Below are the code and all the weights of a small trained network. Each question names an input and a class and asks about switching units off, where a switched-off unit gives its printed mean instead of its output.

import numpy as np


def w(rows, s, z=0):
    codes = np.array(rows[::2]) - 128.0
    scale = np.full(codes.shape[1], s)
    scale[-1] = z or s
    return codes * scale


def f(y):
    return y / 2 * (1 + np.tanh(0.7978845608 * (y + 0.044715 * y**3)))


def log_softmax(a):
    a = a - a.max(-1, keepdims=True)
    return a - np.log(np.exp(a).sum(-1, keepdims=True))


def net(x, mask):
    res = np.array(x, float).reshape(1, 6) / 4 @ E
    y = f(res @ A[0][:, :-1].T + A[0][:, -1])
    res = res + np.where(mask, y, B[0][:, -1]) @ B[0][:, :-1]
    return log_softmax(res[-1] @ U[:, :-1].T + U[:, -1])


A, B = {}, {}
E = w([
[252,74,117,3,200,184,201],'x0',
[215,94,150,160,141,71,181],'x1',
[104,42,105,90,4,68,228],'x2',
[133,22,252,146,151,90,171],'x3',
[44,109,250,66,203,115,17],'x4',
[101,50,119,148,87,151,192],'x5',
],0.0046)
A[0] = w([
[67,100,91,23,96,163,137,160],'neuron 1',
[142,162,100,113,93,81,123,126],'neuron 2',
[133,148,82,140,219,122,27,132],'neuron 3',
[190,214,67,74,106,122,84,168],'neuron 4',
[172,208,124,140,215,165,28,85],'neuron 5',
[72,146,61,188,79,120,37,187],'neuron 6',
[141,107,221,109,217,117,90,251],'neuron 7',
[215,91,57,139,123,118,249,180],'neuron 8',
[144,82,216,125,187,84,71,212],'neuron 9',
[198,174,69,110,72,92,142,146],'neuron 10',
[44,183,83,164,71,104,61,194],'neuron 11',
],0.012,0.002)
B[0] = w([
[141,119,106,65,160,145,72,184],'neuron 1',
[105,107,149,133,100,109,79,145],'neuron 2',
[113,132,111,72,140,196,97,203],'neuron 3',
[116,96,99,37,54,84,120,200],'neuron 4',
[140,82,68,36,142,163,94,230],'neuron 5',
[125,126,198,197,173,109,127,209],'neuron 6',
[94,119,180,98,159,62,78,223],'neuron 7',
[120,144,78,183,7,90,225,255],'neuron 8',
[166,123,167,77,136,72,137,207],'neuron 9',
[138,124,157,89,124,84,154,190],'neuron 10',
[159,150,211,155,175,102,149,217],'neuron 11',
],0.017,0.0097)
U = w([
[110,123,41,130,1,136,176,130],'0',
[100,187,162,235,122,165,149,4],'1',
[92,101,89,63,147,203,50,169],'2',
[123,130,221,140,135,58,124,220],'3',
],0.0058,0.0027)

Each question gives the input, the list of numbers given to net, and the class t.
The units are the neurons (one row each of A and B). Each row of codes is followed by its name. A weight is (code - 128) times the scale printed after its matrix; where a second scale follows, it is the last column's (A, B and U).
mask holds one flag per neuron, in row order. A switched-off neuron (its flag False) gives its mean, the last column of its row in B, instead of its output. The means were averaged over made-up inputs and are rounded, as every weight is.
A unit's drop is (log p(t) with every unit on - log p(t) with that unit switched off) / (log p(t) with every unit on - log p(t) with every unit switched off).
The circuit of an input: a set's keep is (log p(t) with only the set's units on - log p(t) with every unit switched off) / (log p(t) with every unit on - log p(t) with every unit switched off). Starting from all 11 units, units are removed one at a time, each time the one whose removal leaves the highest keep (on an exact tie, the one counted first), for as long as the keep stays at least 0.8.
units of the circuit, in order: the units of the circuit, biggest drop first
k most important neurons: the k neurons with the biggest drops, biggest first
drop when u is switched off: that unit's drop, to one decimal
input [-2,2,2,3,2,8], class 0: 3 most important neurons -> neuron 11; neuron 6; neuron 7
input [-4,4,-7,5,-1,0], class 2: units of the circuit, in order -> neuron 8; neuron 11
input [-4,-6,3,-3,-1,8], class 3: 3 most important neurons -> neuron 8; neuron 11; neuron 1
input [-3,4,-3,-2,2,-4], class 2: units of the circuit, in order -> neuron 5
input [8,-1,-2,0,5,2], class 2: units of the circuit, in order -> neuron 11; neuron 8
input [-4,-4,-4,3,-4,-5], class 2: 2 most important neurons -> neuron 5; neuron 8
input [-2,-3,-2,-6,-7,5], class 3: 2 most important neurons -> neuron 6; neuron 11
input [1,-2,8,-3,3,-2], class 2: 2 most important neurons -> neuron 8; neuron 1
input [-4,-5,-3,3,-4,5], class 1: 3 most important neurons -> neuron 7; neuron 9; neuron 4
input [3,3,-7,1,-6,-6], class 0: drop when neuron 1 is switched off -> 0.2
input [4,1,-3,-3,1,7], class 0: drop when neuron 6 is switched off -> 0.2
input [1,2,-4,3,4,-7], class 2: drop when neuron 5 is switched off -> 0.2
input [1,3,-4,0,-4,-5], class 0: drop when neuron 6 is switched off -> 0.1
input [5,4,4,2,-1,-7], class 0: units of the circuit, in order -> neuron 8
